Below are the code and all the weights of a small trained network. Each question names an input and a class and asks about switching units off, where a switched-off unit gives its printed mean instead of its output.

import numpy as np


def w(rows, s, z=0):
    codes = np.array(rows[::2]) - 128.0
    scale = np.full(codes.shape[1], s)
    scale[-1] = z or s
    return codes * scale


def norm(h):
    return h / np.sqrt((h * h).mean(-1, keepdims=True) + 1e-5)


def f(y):
    return np.maximum(y, 0)


def log_softmax(a):
    a = a - a.max(-1, keepdims=True)
    return a - np.log(np.exp(a).sum(-1, keepdims=True))


def net(x, mask):
    res = np.array(x, float).reshape(1, 4) / 4 @ E
    u = 0
    for l in range(4):
        y = f(norm(res) @ A[l][:, :-1].T + A[l][:, -1])
        res = res + np.where(mask[u : u + 5], y, B[l][:, -1]) @ B[l][:, :-1]
        u += 5
    return log_softmax(norm(res)[-1] @ U[:, :-1].T + U[:, -1])


A, B = {}, {}
E = w([
[128,148,79,125,123,158,76,223,94,93,230],'x0',
[139,12,48,166,254,153,126,155,148,178,93],'x1',
[70,111,113,142,160,51,158,157,220,112,227],'x2',
[95,185,29,88,164,70,171,68,64,105,146],'x3',
],0.0091)
A[0] = w([
[250,151,138,156,111,178,73,152,142,172,55,4],'0.n0',
[116,113,153,163,96,195,74,136,53,98,18,34],'0.n1',
[110,183,1,71,116,25,35,72,81,65,177,112],'0.n2',
[85,168,194,92,88,42,35,109,93,203,99,142],'0.n3',
[85,82,166,190,83,145,142,171,180,147,133,76],'0.n4',
],0.0069,0.0024)
B[0] = w([
[178,183,71,185,96,155,88,253,122,130,99,201],'0.n0',
[168,254,20,115,56,192,150,144,71,143,145,216],'0.n1',
[162,87,198,178,199,115,254,66,35,77,201,255],'0.n2',
[114,108,65,160,177,53,94,112,161,180,71,190],'0.n3',
[35,109,193,147,198,123,93,186,223,100,125,186],'0.n4',
],0.0085,0.007)
A[1] = w([
[143,214,158,72,56,35,53,1,216,182,76,101],'1.n0',
[119,102,105,157,139,62,127,124,147,55,108,195],'1.n1',
[225,169,172,125,104,158,128,122,146,157,150,1],'1.n2',
[127,165,131,81,86,78,112,199,116,54,125,128],'1.n3',
[127,83,113,35,179,164,154,61,149,140,114,9],'1.n4',
],0.0065,0.0027)
B[1] = w([
[66,162,143,255,98,204,199,138,214,19,35,237],'1.n0',
[171,124,176,193,34,176,172,101,53,125,145,255],'1.n1',
[204,115,69,109,105,130,81,154,102,112,159,176],'1.n2',
[171,121,87,60,201,133,146,95,112,174,115,200],'1.n3',
[136,66,150,193,203,85,170,123,124,177,110,165],'1.n4',
],0.0093,0.0035)
A[2] = w([
[144,159,56,105,110,94,85,91,116,165,118,38],'2.n0',
[148,103,83,61,139,82,187,139,108,76,170,203],'2.n1',
[90,60,197,101,179,112,157,182,199,153,124,176],'2.n2',
[96,114,110,30,124,32,118,2,90,56,138,111],'2.n3',
[93,186,121,88,90,127,205,107,131,57,99,4],'2.n4',
],0.0085,0.0033)
B[2] = w([
[187,125,94,85,94,187,122,230,125,149,100,163],'2.n0',
[142,174,150,140,191,210,119,100,72,53,190,254],'2.n1',
[146,83,191,13,118,46,26,61,108,208,77,251],'2.n2',
[48,185,200,67,181,103,255,57,16,98,230,201],'2.n3',
[79,104,216,220,62,66,202,148,195,132,17,187],'2.n4',
],0.0079,0.0058)
A[3] = w([
[168,70,95,114,129,180,110,150,84,15,254,5],'3.n0',
[228,162,56,53,32,240,162,137,101,225,74,81],'3.n1',
[137,105,198,134,198,202,82,168,163,138,206,146],'3.n2',
[97,79,218,110,61,160,42,137,148,192,203,204],'3.n3',
[95,152,159,65,152,152,26,178,220,240,122,56],'3.n4',
],0.0067,0.0031)
B[3] = w([
[92,156,130,126,40,189,71,147,135,156,169,214],'3.n0',
[129,223,4,120,82,146,60,132,87,196,87,255],'3.n1',
[92,77,157,140,96,118,88,200,185,98,87,201],'3.n2',
[128,77,106,24,184,90,115,166,160,136,119,208],'3.n3',
[151,108,81,83,145,69,148,140,179,127,168,203],'3.n4',
],0.011,0.0073)
U = w([
[88,147,174,171,61,120,184,114,181,84,75,209],'0',
[135,47,149,47,152,36,79,191,221,153,134,114],'1',
[202,183,27,114,85,187,70,190,76,171,72,201],'2',
[164,61,97,118,172,102,155,72,98,174,104,8],'3',
[92,89,144,116,127,207,74,203,91,69,217,2],'4',
[115,173,169,113,153,89,246,35,50,71,205,86],'5',
],0.012,0.0031)

Each question gives the input, the list of numbers given to net, and the class t.
The units are the neurons (one row each of A and B). Each row of codes is followed by its name. A weight is (code - 128) times the scale printed after its matrix; where a second scale follows, it is the last column's (A, B and U).
mask holds one flag per neuron, layer by layer. A switched-off neuron (its flag False) gives its mean, the last column of its row in B, instead of its output. The means were averaged over made-up inputs and are rounded, as every weight is.
A unit's drop is (log p(t) with every unit on - log p(t) with that unit switched off) / (log p(t) with every unit on - log p(t) with every unit switched off).
The circuit of an input: a set's keep is (log p(t) with only the set's units on - log p(t) with every unit switched off) / (log p(t) with every unit on - log p(t) with every unit switched off). Starting from the 12 units with the biggest drops (on a tie, the unit counted first), units are removed one at a time, each time the one whose removal leaves the highest keep (on an exact tie, the one counted first), for as long as the keep stays at least 0.8.
circuit, biggest first: the units of the circuit, biggest drop first
most important unit: the unit with the biggest drop
top k neurons: the k neurons with the biggest drops, biggest first
top k neurons in layer l: the k neurons of layer l with the biggest drops, biggest first
drop of u: that unit's drop, to one decimal
input [-8,3,0,0], class 0: most important unit	0.n2
input [-8,7,1,0], class 1: top 3 neurons	[0.n2; 2.n2; 0.n1]
input [7,6,-8,8], class 5: circuit, biggest first	[0.n2; 3.n1]
input [-8,-3,-1,6], class 0: top 3 neurons	[1.n0; 2.n4; 0.n3]
input [-5,-6,8,2], class 0: top 2 neurons	[1.n0; 2.n4]
input [2,-6,-6,3], class 5: top 2 neurons	[0.n2; 2.n3]
input [-4,3,-1,-6], class 1: top 2 neurons in layer 3	[3.n4; 3.n3]
input [-1,-7,4,0], class 0: top 3 neurons	[1.n0; 0.n3; 2.n4]
input [5,3,1,3], class 4: top 2 neurons in layer 2	[2.n1; 2.n4]
input [8,-4,8,3], class 5: top 3 neurons	[0.n2; 2.n3; 0.n0]
input [-2,-3,-2,1], class 0: drop of 1.n0	0.8
input [7,-1,0,4], class 5: drop of 0.n2	0.1
input [8,-6,-8,5], class 5: drop of 0.n2	0.7
input [-8,-7,3,3], class 0: circuit, biggest first	[1.n0]
input [0,8,1,-1], class 1: drop of 2.n0	0.0
